Below is a small trained network, with its code and all its weights. Each question gives an input and a target symbol and asks what happens when units are switched off, that is, made to give their printed mean instead of their output.

import numpy as np


def w(rows, s, z=0):
    codes = np.array(rows[::2]) - 128.0
    scale = np.full(codes.shape[1], s)
    scale[-1] = z or s
    return codes * scale


def f(y):
    return np.maximum(y, 0)


def softmax(a):
    e = np.exp(a - a.max(-1, keepdims=True))
    return e / e.sum(-1, keepdims=True)


def log_softmax(a):
    a = a - a.max(-1, keepdims=True)
    return a - np.log(np.exp(a).sum(-1, keepdims=True))


def net(x, mask):
    ids = ['αβγδεζηθλμξπστψω'.index(c) for c in x.split()]
    T = len(ids)
    res = E[ids] + P[:T]
    u = 0
    for l in range(2):
        q, k, v = (res @ M[l].T for M in (Q, K, V))
        z = softmax(np.where(np.tri(T) > 0, q @ k.T / 4**0.5, -1e9)) @ v
        res = res + np.where(mask[u], z, O[l][:, -1]) @ O[l][:, :-1]
        u += 1
        y = f(res @ A[l][:, :-1].T + A[l][:, -1])
        res = res + np.where(mask[u : u + 12], y, B[l][:, -1]) @ B[l][:, :-1]
        u += 12
    return log_softmax(res[-1] @ U[:, :-1].T + U[:, -1])


Q, K, V, O, A, B = {}, {}, {}, {}, {}, {}
E = w([
[86,100,82],'α',
[150,91,90],'β',
[108,128,205],'γ',
[156,98,57],'δ',
[188,118,104],'ε',
[57,232,87],'ζ',
[85,168,87],'η',
[36,129,83],'θ',
[78,75,105],'λ',
[165,76,156],'μ',
[122,194,100],'ξ',
[95,81,64],'π',
[182,68,143],'σ',
[172,80,209],'τ',
[46,255,110],'ψ',
[138,105,138],'ω',
],0.024)
P = w([
[140,154,75],'0',
[112,129,3],'1',
[166,144,106],'2',
[183,143,132],'3',
[180,164,131],'4',
[205,166,179],'5',
[157,122,70],'6',
],0.0063)
Q[0] = w([
[86,79,66],'L0H0',
[255,33,122],'L0H0',
[52,100,163],'L0H0',
[68,30,97],'L0H0',
],0.0075)
K[0] = w([
[80,141,76],'L0H0',
[254,166,130],'L0H0',
[172,174,190],'L0H0',
[147,42,196],'L0H0',
],0.0059)
V[0] = w([
[158,124,13],'L0H0',
[154,85,54],'L0H0',
[24,3,58],'L0H0',
[214,165,117],'L0H0',
],0.0068)
O[0] = w([
[193,185,208,250],'L0H0',
[2,146,107,204],'L0H0',
[162,80,105,178],'L0H0',
[209,20,201,153],'L0H0',
],0.0064,0.0022)
A[0] = w([
[149,126,125,122],'L0N0',
[187,203,163,163],'L0N1',
[179,192,181,235],'L0N2',
[156,9,104,215],'L0N3',
[53,95,132,135],'L0N4',
[78,119,168,255],'L0N5',
[145,190,96,151],'L0N6',
[135,137,171,138],'L0N7',
[37,98,100,239],'L0N8',
[142,208,169,10],'L0N9',
[136,85,158,46],'L0N10',
[52,189,184,161],'L0N11',
],0.014,0.0029)
B[0] = w([
[184,130,185,143],'L0N0',
[106,73,53,184],'L0N1',
[164,100,107,192],'L0N2',
[156,82,106,251],'L0N3',
[3,142,126,151],'L0N4',
[63,30,137,156],'L0N5',
[129,189,196,189],'L0N6',
[134,97,54,148],'L0N7',
[82,25,142,183],'L0N8',
[60,142,103,178],'L0N9',
[56,111,85,161],'L0N10',
[170,130,213,202],'L0N11',
],0.0056,0.012)
Q[1] = w([
[215,180,42],'L1H0',
[102,175,184],'L1H0',
[2,66,107],'L1H0',
[66,118,176],'L1H0',
],0.012)
K[1] = w([
[172,163,84],'L1H0',
[98,137,187],'L1H0',
[165,135,114],'L1H0',
[9,132,179],'L1H0',
],0.012)
V[1] = w([
[128,118,164],'L1H0',
[77,146,138],'L1H0',
[173,118,96],'L1H0',
[185,168,2],'L1H0',
],0.0074)
O[1] = w([
[127,106,252,132],'L1H0',
[135,62,207,68],'L1H0',
[194,194,112,182],'L1H0',
[71,228,143,6],'L1H0',
],0.012,0.0012)
A[1] = w([
[123,94,115,130],'L1N0',
[153,135,31,94],'L1N1',
[207,214,144,116],'L1N2',
[52,92,251,147],'L1N3',
[150,205,173,85],'L1N4',
[120,74,135,215],'L1N5',
[126,161,118,81],'L1N6',
[102,192,108,123],'L1N7',
[141,85,117,75],'L1N8',
[228,148,42,101],'L1N9',
[192,84,85,254],'L1N10',
[50,102,96,54],'L1N11',
],0.013,0.0043)
B[1] = w([
[99,115,129,176],'L1N0',
[121,166,180,199],'L1N1',
[108,149,218,177],'L1N2',
[254,151,153,255],'L1N3',
[104,48,203,149],'L1N4',
[71,148,51,221],'L1N5',
[64,104,140,139],'L1N6',
[36,79,58,157],'L1N7',
[106,75,134,179],'L1N8',
[174,196,207,240],'L1N9',
[81,183,9,250],'L1N10',
[126,66,246,188],'L1N11',
],0.0061,0.014)
U = w([
[48,120,124,160],'α',
[117,181,113,94],'β',
[254,68,99,29],'γ',
[50,209,150,130],'δ',
[109,191,182,68],'ε',
[129,133,194,156],'ζ',
[115,133,141,75],'η',
[140,75,177,42],'θ',
[92,69,102,42],'λ',
[151,132,89,40],'μ',
[2,172,164,81],'ξ',
[14,143,91,168],'π',
[233,160,70,253],'σ',
[148,107,3,164],'τ',
[213,127,203,62],'ψ',
[125,128,106,48],'ω',
],0.0084,0.0044)

Each question gives the input, a string of symbols that net reads in full, and the target symbol t.
The units are the heads (4 rows each of Q, K, V and O) and the neurons (one row each of A and B). Each row of codes is followed by its name. A weight is (code - 128) times the scale printed after its matrix; where a second scale follows, it is the last column's (O, A, B and U).
mask holds one flag per unit, layer by layer, with each layer's heads first. A switched-off unit (its flag False) gives its mean, the last column of its rows in O or B, instead of its output. The means were averaged over made-up inputs and are rounded, as every weight is.
A unit's drop is (log p(t) with every unit on - log p(t) with that unit switched off) / (log p(t) with every unit on - log p(t) with every unit switched off).
The circuit of an input: a set's keep is (log p(t) with only the set's units on - log p(t) with every unit switched off) / (log p(t) with every unit on - log p(t) with every unit switched off). Starting from the 12 units with the biggest drops (on a tie, the unit counted first), units are removed one at a time, each time the one whose removal leaves the highest keep (on an exact tie, the one counted first), for as long as the keep stays at least 0.8.
units of the circuit, in order: the units of the circuit, biggest drop first
unit that matters most: the unit with the biggest drop
top k neurons: the k neurons with the biggest drops, biggest first
k most important neurons of layer l: the k neurons of layer l with the biggest drops, biggest first
drop of u: that unit's drop, to one decimal
input ψ θ λ, target λ: unit that matters most => L1H0
input ζ θ μ ψ ψ, target ψ: units of the circuit, in order => (L1H0; L0N11; L1N3)
input ψ τ τ π ε σ θ, target θ: units of the circuit, in order => (L1N11; L1H0; L0N4; L0N8)
input δ μ τ ψ, target ψ: units of the circuit, in order => (L0N11; L1H0; L1N3)
input τ λ ψ π, target π: units of the circuit, in order => (L1N3; L0N4)
input θ δ λ, target λ: top 3 neurons => (L1N5; L0N8; L1N11)
input τ ψ μ, target τ: top 2 neurons => (L1N10; L1N3)
input σ β σ π, target π: 2 most important neurons of layer 1 => (L1N3; L1N9)
input ξ λ σ, target σ: 2 most important neurons of layer 0 => (L0N3; L0N8)
input η η ψ π ξ, target ξ: top 2 neurons => (L0N1; L1N3)
input μ π σ μ, target σ: top 2 neurons => (L0N8; L0N3)
input α ψ τ σ ε σ θ, target θ: top 2 neurons => (L1N3; L1N11)
input ζ δ μ ξ, target ξ: drop of L0N6 => 0.0
input π α μ λ ω γ, target γ: drop of L0N11 => 0.1
input τ σ δ, target δ: most important neuron of layer 1 => (L1N3)
input η ψ σ ψ σ μ, target σ: drop of L0N8 => 0.3
input ζ σ σ, target σ: drop of L1H0 => 1.0
